Moves between elements:
w405: bu>w676, na>w743
w524: bu>w488, na>w363
w580: bu>w516, na>w924
w367: bu>w747, na>w368
w677: bu>w618, na>w465
w212: bu>w848, na>w252
w160: bu>w935, na>w356
w358: bu>w446, na>w709
w845: bu>w97, na>w420
w70: bu>w546, na>w50
w747: bu>w140, na>w56
w885: bu>w893, na>w405
w474: bu>w462, na>w848
w408: bu>w845, na>w785
w356: bu>w516, na>w575
w913: bu>w404, na>w653
w253: bu>w73, na>w480
w191: bu>w71, na>w658
w695: bu>w530, na>w87
w591: bu>w480, na>w71
w404: bu>w561, na>w958
w867: bu>w677, na>w637
w903: bu>w746, na>w70
w546: bu>w693, na>w394
w744: bu>w36, na>w546
w637: bu>w465, na>w57
w420: bu>w394, na>w720
w919: bu>w834, na>w845
w224: bu>w404, na>w456
w389: bu>w179, na>w664
w329: bu>w676, na>w729
w841: bu>w935, na>w780
w151: bu>w398, na>w867
w676: bu>w951, na>w725
w456: bu>w183, na>w658
w97: bu>w944, na>w919
w775: bu>w841, na>w774
w643: bu>w411, na>w833
w57: bu>w963, na>w367
w56: bu>w492, na>w720
w592: bu>w73, na>w111
w446: bu>w841, na>w705
w50: bu>w253, na>w897
w394: bu>w368, na>w36
w939: bu>w71, na>w462
w525: bu>w111, na>w464
w653: bu>w428, na>w885
w924: bu>w695, na>w658
w368: bu>w70, na>w897
w834: bu>w745, na>w215
w620: bu>w935, na>w488
w111: bu>w118, na>w140
w720: bu>w592, na>w525
w958: bu>w329, na>w146
w215: bu>w591, na>w913
w897: bu>w744, na>w654
w492: bu>w848, na>w592
w654: bu>w57, na>w50
w575: bu>w524, na>w516
w974: bu>w405, na>w289
w462: bu>w398, na>w236
w190: bu>w530, na>w34
w746: bu>w982, na>w546
w940: bu>w120, na>w620
w916: bu>w897, na>w587
w146: bu>w729, na>w190
w483: bu>w939, na>w474
w707: bu>w975, na>w775
w951: bu>w474, na>w212
w214: bu>w653, na>w676
w480: bu>w834, na>w919
w618: bu>w151, na>w398
w464: bu>w140, na>w488
w252: bu>w579, na>w677
w118: bu>w720, na>w712
w982: bu>w320, na>w516
w579: bu>w151, na>w618
w465: bu>w50, na>w963
w743: bu>w725, na>w73
w236: bu>w951, na>w364
w944: bu>w705, na>w408
w179: bu>w775, na>w183
w398: bu>w483, na>w951
w833: bu>w253, na>w483
w530: bu>w580, na>w190
w975: bu>w658, na>w707
w774: bu>w389, na>w834
w324: bu>w34, na>w456
w963: bu>w160, na>w747
w364: bu>w118, na>w151
w34: bu>w916, na>w329
w289: bu>w913, na>w214
w561: bu>w709, na>w329
w789: bu>w664, na>w389
w947: bu>w56, na>w367
w705: bu>w780, na>w575
w785: bu>w85, na>w324
w745: bu>w707, na>w591
w587: bu>w620, na>w693
w183: bu>w774, na>w480
w36: bu>w420, na>w940
w893: bu>w867, na>w405
w120: bu>w744, na>w160
w709: bu>w705, na>w224
w140: bu>w190, na>w982
w363: bu>w755, na>w530
w411: bu>w743, na>w253
w71: bu>w561, na>w212
w961: bu>w87, na>w944
w693: bu>w903, na>w368
w658: bu>w146, na>w664
w87: bu>w190, na>w146
w780: bu>w358, na>w561
w725: bu>w191, na>w643
w73: bu>w643, na>w939
w712: bu>w525, na>w320
w935: bu>w785, na>w358
w664: bu>w833, na>w179
w848: bu>w364, na>w579
w320: bu>w464, na>w903
w516: bu>w516, na>w695
w488: bu>w841, na>w620
w428: bu>w289, na>w893
w729: bu>w456, na>w975
w755: bu>w575, na>w580
w85: bu>w919, na>w841

The rows follow the links: the fewer symbols apart two elements are, the more alike their rows tend to be.

Element, then a row for it; each showing differs a little:
w677: -28 -66 86 -16 -24 44 3 38 60 -34 -21 14 -39 -15 44 15 26 37 19 -7 -31 -58 -16 2 33 27 -34 34 30 14 23 -80 43 -13 -22 31 3 21 88 23 -55 -69 -64 -23 -65 -18 70 -36 28 -23 -15 -18 -66 -57 -27 21 23 2 42 3 27 21 -18
w364: 0 -41 82 -23 -31 13 -15 37 72 -48 -53 -5 -12 -15 34 4 49 61 23 -12 -20 -43 -35 -24 39 12 -19 29 37 4 24 -57 25 8 -19 8 -24 20 70 2 -83 -94 -46 -33 -6 -13 80 -10 18 -24 -1 -7 -70 -61 -4 13 62 -3 63 26 25 13 -2
w408: -111 -59 -17 32 23 -15 33 -14 -11 48 7 90 10 12 19 49 -62 52 -38 26 22 20 26 86 -20 24 10 15 37 12 32 -18 16 21 -74 62 10 -19 -12 21 11 -1 16 27 -82 16 -20 -37 61 -22 39 39 8 15 -37 -13 -48 -5 -48 -18 -19 -56 34
w516: 13 7 11 -41 -17 -81 -37 31 -17 -21 -17 32 27 -49 -7 6 4 -28 -19 14 11 79 21 -29 56 -3 23 -10 -6 -57 -18 7 -12 80 39 -44 -62 -36 -41 -57 -5 -34 27 -46 41 -89 -45 44 -42 34 41 -15 5 -41 95 1 67 -5 17 4 -26 -35 14
w841: -114 -53 -24 26 22 -24 25 -5 -9 53 1 86 27 9 13 48 -69 57 -40 22 34 24 32 88 -16 23 8 15 29 2 29 -21 3 33 -70 54 -3 -14 -19 16 6 -10 22 15 -86 10 -28 -26 54 -24 48 37 12 21 -30 -5 -40 1 -51 -9 -22 -56 33
w653: 44 40 -22 9 -13 102 10 6 -35 -28 79 -30 -32 8 -5 -50 -19 -94 20 38 -11 -38 35 -21 -11 24 -30 -9 -67 -2 -12 -29 -18 -43 25 11 25 -2 21 30 35 33 -17 -23 -28 24 7 -5 -78 27 -24 -61 37 -6 -49 34 -56 37 2 -19 2 88 -65
w745: 7 65 -90 13 27 19 18 -42 2 43 -9 -49 61 51 -43 -52 -6 66 11 18 40 -24 -16 18 -89 -39 -12 -33 -21 35 45 42 -57 -26 -55 6 -2 18 -29 27 -18 28 34 24 43 96 6 32 -7 -37 5 18 52 50 -66 -13 -24 26 -17 17 -3 -4 22
w643: 102 77 -26 -16 -12 47 -5 -9 20 -27 -4 -102 12 26 -33 -80 52 -9 44 -2 -3 -49 -38 -65 -43 -40 -16 -25 -39 19 9 20 -35 -47 17 -28 -1 25 17 9 -25 10 -3 -2 83 51 47 35 -54 -13 -39 -23 15 -1 -26 2 26 22 51 20 29 56 -23
w118: 57 -16 80 -33 -18 -42 -35 19 44 -37 -61 -41 -25 -35 17 19 81 7 18 -57 -38 -7 -52 -62 57 -18 13 3 31 -6 -32 9 39 9 63 -43 -13 23 25 -33 -30 -26 -40 -5 56 -52 26 2 24 3 -26 6 -66 -29 71 -5 77 -38 48 20 22 -2 -2
w939: 26 9 28 -24 -25 39 -5 28 70 -41 -44 -54 20 12 -1 -43 51 79 34 8 6 -63 -42 -28 -6 -8 -33 9 0 21 33 -44 -13 -11 -38 2 -22 33 65 6 -93 -81 -36 -27 21 32 87 18 -13 -36 -9 -19 -36 -53 -35 14 54 17 68 30 26 39 -3
w982: 54 11 34 -19 0 -81 -42 7 -17 -16 -27 -8 -21 -46 -7 24 34 -61 -13 -45 -28 58 -9 -48 65 -15 37 -7 7 -44 -53 48 16 37 96 -62 -16 -8 -45 -53 31 18 3 -7 65 -75 -44 16 -11 41 -8 -2 -22 1 110 -9 47 -29 2 6 -10 -24 0
w146: 36 68 -46 -41 -12 -47 -27 5 -12 -11 -8 -8 68 -19 -37 -42 -8 -5 7 40 35 57 15 -29 -8 -31 1 -30 -40 -36 20 25 -63 61 14 -37 -75 -25 -49 -35 -16 -28 55 -45 77 -25 -27 72 -78 16 50 -13 48 -14 40 2 65 29 29 11 -15 -10 12
w368: 23 -31 20 34 26 -13 2 -26 -31 22 6 -14 -62 3 8 51 15 -61 -18 -71 -42 -1 -21 -3 26 -1 34 2 30 11 -75 47 60 -40 60 -21 76 12 -13 -4 73 93 -22 67 -4 -5 -35 -46 63 21 -57 23 -27 51 42 -23 -56 -43 -46 -9 0 -7 -10
w289: 46 44 -20 11 -16 98 12 6 -35 -30 80 -28 -26 15 -6 -53 -23 -95 17 42 -10 -36 40 -23 -11 30 -31 -4 -72 3 -15 -29 -20 -46 21 8 29 -8 18 28 28 28 -13 -30 -32 29 9 -2 -76 28 -25 -58 39 -6 -52 34 -59 29 0 -17 1 89 -65
w744: -11 -41 21 43 30 -13 12 -30 -29 32 13 17 -66 -1 23 60 -1 -48 -21 -62 -40 9 -9 15 17 10 30 13 37 11 -59 39 61 -36 44 3 73 3 -16 6 80 87 -11 59 -32 -15 -36 -60 81 21 -42 34 -21 59 26 -22 -68 -35 -59 -17 -3 -26 4
w215: 6 63 -77 20 16 76 29 -31 -14 30 41 -40 28 48 -34 -60 -28 7 24 39 29 -38 16 17 -85 -17 -31 -23 -54 26 39 7 -51 -48 -42 27 15 12 -7 43 12 46 18 14 -1 87 11 9 -36 -18 -2 -15 64 44 -92 8 -59 38 -19 -4 4 42 -21
w356: -24 -23 28 -24 -13 -91 -28 24 -20 -11 -10 77 16 -52 11 40 -28 -30 -34 9 11 85 33 7 64 16 26 5 7 -56 -18 0 0 87 25 -17 -57 -48 -46 -51 7 -42 32 -38 1 -85 -53 18 -19 31 56 0 -9 -35 84 1 43 -12 -4 -7 -27 -56 21
w253: 91 69 -33 0 7 43 1 -31 15 -12 -14 -99 11 44 -34 -65 46 3 41 -14 -12 -53 -52 -52 -54 -44 -10 -21 -26 36 -6 48 -17 -69 9 -26 28 31 8 16 -6 39 3 33 81 66 40 20 -11 -23 -58 0 14 27 -38 -15 2 14 33 12 31 44 -11
w591: 2 61 -85 17 19 49 29 -34 11 33 1 -44 55 56 -35 -62 -15 61 23 27 35 -36 -10 19 -94 -28 -19 -19 -25 39 53 18 -51 -40 -59 24 2 20 -6 36 -17 20 25 27 20 102 29 20 -12 -39 3 5 54 44 -85 -9 -26 37 -10 7 9 14 10

Each walk starts at a row. The symbols on each line, taken left to right, move it on to the next element.
Each answer is a row, close to the row of the element it stands for.
48 -2 26 14 18 -44 -18 -20 -33 8 -9 -19 -48 -18 0 37 30 -72 -15 -73 -44 29 -20 -29 48 -14 44 -4 19 -14 -79 61 44 -13 88 -43 41 8 -34 -29 70 74 -12 41 38 -34 -45 -21 35 37 -45 14 -26 42 79 -18 -23 -45 -38 0 -4 -9 0
bu bu na na bu bu na na na
21 -31 28 38 24 6 4 -22 -22 13 7 -23 -71 6 11 41 29 -59 -11 -71 -44 -16 -29 -10 24 4 28 4 27 21 -71 38 61 -57 59 -13 81 17 1 8 66 85 -36 58 -14 -2 -21 -46 66 12 -67 21 -36 47 29 -13 -58 -42 -40 -5 10 6 -13
na bu bu na bu bu na bu bu
-2 -26 60 -25 -30 42 -11 37 70 -45 -34 -18 -5 -10 27 -13 32 55 30 11 -9 -60 -19 -12 12 11 -42 20 8 10 43 -73 5 -2 -31 23 -27 17 81 18 -86 -91 -45 -44 -19 -6 84 -6 -4 -27 0 -18 -42 -62 -37 20 51 18 67 12 30 34 -15
40 -15 24 37 19 12 7 -30 -19 17 0 -47 -68 13 10 28 34 -54 -1 -74 -43 -29 -37 -23 16 -2 21 0 20 23 -69 37 56 -64 64 -16 80 28 4 8 61 89 -40 65 8 17 -10 -42 61 15 -77 9 -29 51 21 -14 -61 -40 -36 1 7 16 -15
bu na na bu na bu na
-20 14 -14 -26 -23 46 8 19 54 -8 -20 -22 48 24 -8 -51 13 91 31 43 27 -58 -14 12 -51 -9 -48 2 -9 28 69 -52 -37 -4 -77 30 -31 19 51 29 -84 -68 -14 -24 -5 48 73 24 -20 -47 18 -16 3 -38 -75 16 35 34 49 14 24 24 -2
na na na bu bu
-29 -51 73 -22 -30 31 -8 46 64 -39 -30 6 -19 -15 40 4 34 52 19 2 -13 -52 -16 -3 26 22 -31 22 31 11 33 -76 20 -1 -31 22 -20 25 84 11 -71 -92 -53 -30 -39 -18 77 -23 22 -30 -3 -18 -56 -62 -27 21 49 7 55 14 25 16 -11
-85 -7 -62 14 2 9 35 -5 -25 36 37 70 52 20 -10 -7 -81 36 -22 75 55 24 50 72 -41 23 -17 0 -17 -3 51 -25 -37 28 -83 51 -20 -29 -28 22 -5 -23 47 -13 -66 31 -23 9 -17 -13 59 9 57 4 -61 3 -37 32 -30 -14 -29 -24 19
na na bu na bu bu na
39 49 -16 -45 -20 -66 -37 14 -8 -19 -19 -5 56 -39 -25 -25 11 -7 -5 17 28 60 9 -40 25 -30 13 -25 -29 -44 3 16 -48 65 34 -52 -80 -20 -47 -49 -20 -38 34 -49 76 -47 -25 70 -70 22 40 -17 29 -30 73 3 79 8 29 13 -14 -17 10
bu bu na bu na na
-18 29 -56 -11 5 -73 -14 2 -57 14 19 50 52 -17 -25 -3 -51 -33 -36 41 37 89 44 17 2 -4 22 -23 -24 -42 -4 37 -34 70 7 -31 -46 -45 -78 -37 35 8 70 -19 18 -42 -80 49 -47 26 51 -2 55 3 56 -10 11 4 -25 -7 -38 -40 21
-38 -22 9 -27 -12 -86 -20 30 -20 -9 -9 77 28 -49 7 35 -31 -6 -33 25 27 86 34 9 53 19 22 3 7 -52 -1 -8 -9 90 5 -20 -65 -43 -36 -53 -13 -62 31 -51 -4 -86 -50 28 -25 23 61 2 1 -43 71 3 53 -5 1 -5 -35 -51 19
na na na na bu bu na bu na
39 36 -6 -45 -17 -75 -38 18 -19 -23 -14 15 38 -41 -21 -13 4 -25 -5 11 14 74 18 -38 36 -15 17 -20 -25 -53 -2 22 -32 73 40 -46 -66 -28 -50 -49 -10 -35 41 -45 69 -63 -37 53 -58 29 40 -14 18 -26 79 1 75 5 22 4 -16 -24 16
bu bu na na bu bu na
40 88 -84 -15 12 -18 0 -34 4 23 -19 -49 75 31 -53 -63 1 44 14 23 42 10 -17 -16 -64 -48 4 -34 -33 8 38 54 -65 4 -25 -15 -40 4 -50 -1 -23 0 54 5 92 59 1 61 -45 -19 21 9 58 31 -18 -15 23 30 7 19 1 -8 30
22 -52 58 33 12 6 1 -11 -10 -5 4 -9 -86 -7 26 52 30 -60 -6 -68 -59 -23 -24 -16 41 12 22 17 38 17 -64 21 75 -51 57 -9 77 16 27 2 53 61 -41 47 -28 -22 -9 -59 70 10 -64 12 -57 21 34 -9 -45 -46 -20 -7 16 10 -17
na bu bu na bu na bu na na
-6 -39 21 42 31 -15 12 -29 -27 35 7 7 -60 0 16 61 2 -45 -22 -65 -39 1 -12 14 17 4 36 8 40 19 -62 45 59 -37 45 -3 72 13 -13 2 80 95 -18 70 -24 -6 -37 -50 78 16 -46 32 -21 58 31 -21 -61 -44 -57 -11 2 -21 7
bu bu na na bu bu na na na
-91 -69 12 12 18 -69 0 3 -22 35 -2 94 -3 -20 20 77 -49 6 -49 2 5 65 31 65 34 24 30 12 44 -18 -14 -3 31 48 -10 20 -4 -30 -29 -17 27 -2 21 13 -63 -52 -64 -22 54 7 32 40 -11 8 46 -10 -18 -28 -52 -16 -26 -72 32
25 46 -39 12 -10 103 13 0 -42 -15 83 -27 -13 20 -17 -60 -35 -79 17 47 6 -36 45 0 -31 16 -38 -13 -67 10 5 -30 -33 -47 -3 16 27 -8 15 36 32 31 -4 -22 -40 38 -2 1 -75 17 -15 -51 53 7 -63 27 -62 38 -5 -20 -6 80 -59
bu bu bu bu bu bu na
-110 -50 -21 22 13 -7 28 4 -8 36 22 96 23 5 17 35 -76 48 -33 48 37 27 44 83 -13 37 -6 15 18 -7 34 -37 -4 36 -77 59 -15 -24 -10 17 -4 -29 22 -12 -92 3 -22 -18 20 -15 58 20 19 -5 -40 2 -28 13 -36 -17 -26 -38 24
bu bu bu bu bu na bu
-118 -63 -6 22 9 -13 30 2 -12 41 15 95 14 -1 21 55 -71 42 -35 32 27 23 44 84 -9 35 -2 18 26 1 32 -33 5 32 -71 58 1 -26 -8 14 2 -20 14 1 -94 -5 -22 -31 40 -17 49 22 5 2 -32 -3 -34 1 -51 -24 -23 -50 29
54 46 -8 -12 -34 101 -2 23 -6 -40 52 -54 -15 7 -11 -69 5 -54 31 41 2 -55 23 -30 -12 10 -46 -13 -64 4 13 -47 -32 -39 9 -2 4 9 41 29 -11 -1 -33 -41 -11 27 27 17 -85 11 -20 -68 30 -31 -55 38 -17 33 26 -5 6 92 -68
bu na bu na bu bu na na
-18 -39 64 -24 -34 29 -5 40 75 -35 -39 -5 -2 -10 29 -5 28 71 25 7 -5 -55 -20 -5 16 15 -30 31 23 7 44 -72 7 2 -45 26 -25 18 70 16 -89 -93 -47 -38 -20 -3 81 -12 16 -27 7 -11 -49 -67 -37 17 52 11 59 13 25 20 -5
bu na bu na na na bu na
55 -23 59 12 6 -46 -17 -2 -6 -35 -26 -14 -53 -23 19 43 54 -59 -11 -67 -50 11 -44 -50 59 -1 43 10 39 -6 -78 41 66 -16 80 -41 44 4 -2 -30 39 33 -16 34 36 -48 -12 -30 45 24 -58 18 -59 2 83 -23 12 -43 8 2 8 -13 1
6 -60 84 20 -10 53 3 10 21 -24 7 -10 -84 -10 40 32 28 -39 9 -43 -55 -60 -11 -14 45 33 -6 32 31 20 -42 -47 67 -49 32 13 60 23 66 21 10 16 -73 14 -63 -13 37 -60 49 7 -54 -13 -64 -17 -12 14 -33 -22 4 -5 17 42 -36
na na bu na na na bu bu bu
60 -20 65 -4 1 -47 -24 -3 28 -23 -49 -35 -46 -25 23 35 77 -17 13 -83 -48 -4 -52 -54 52 -18 31 7 44 -6 -44 36 48 -15 76 -40 16 25 8 -30 9 17 -28 22 59 -43 12 -22 44 12 -47 19 -65 4 70 -16 43 -40 22 11 24 -16 4
na bu bu na na bu bu
64 7 42 -25 -8 -77 -43 9 -2 -20 -35 -20 -14 -42 -1 17 46 -39 1 -51 -25 47 -21 -57 64 -20 29 -9 8 -36 -51 33 16 36 91 -67 -22 -1 -32 -55 19 10 0 -13 72 -74 -30 21 -10 33 -12 -1 -29 -7 108 -5 62 -30 16 20 -1 -21 1
39 -32 45 27 13 -15 -7 -11 -11 -1 -6 -20 -73 -10 21 43 42 -60 -6 -75 -59 -7 -30 -29 46 -4 37 11 37 12 -71 41 70 -42 77 -28 66 14 -4 -8 56 69 -26 53 12 -23 -19 -47 59 24 -63 19 -49 34 49 -19 -22 -44 -17 -6 8 -6 -6
na bu bu bu bu bu bu bu
65 4 41 -5 3 -68 -27 -2 -19 -17 -28 -20 -33 -31 3 31 49 -56 -3 -65 -36 41 -25 -55 59 -18 44 -5 20 -24 -66 53 37 13 94 -58 10 3 -27 -45 40 36 -5 17 67 -58 -31 0 18 34 -27 12 -33 11 100 -16 33 -41 6 8 -4 -25 -2
na bu na na na na bu na bu
-117 -72 -1 25 25 -24 24 0 -15 43 11 95 5 4 19 59 -59 38 -44 14 18 27 37 85 0 35 12 21 38 5 14 -24 20 31 -58 48 11 -23 -8 14 17 -2 11 17 -95 -5 -34 -39 59 -12 36 34 2 14 -18 -10 -43 -13 -56 -18 -21 -53 31
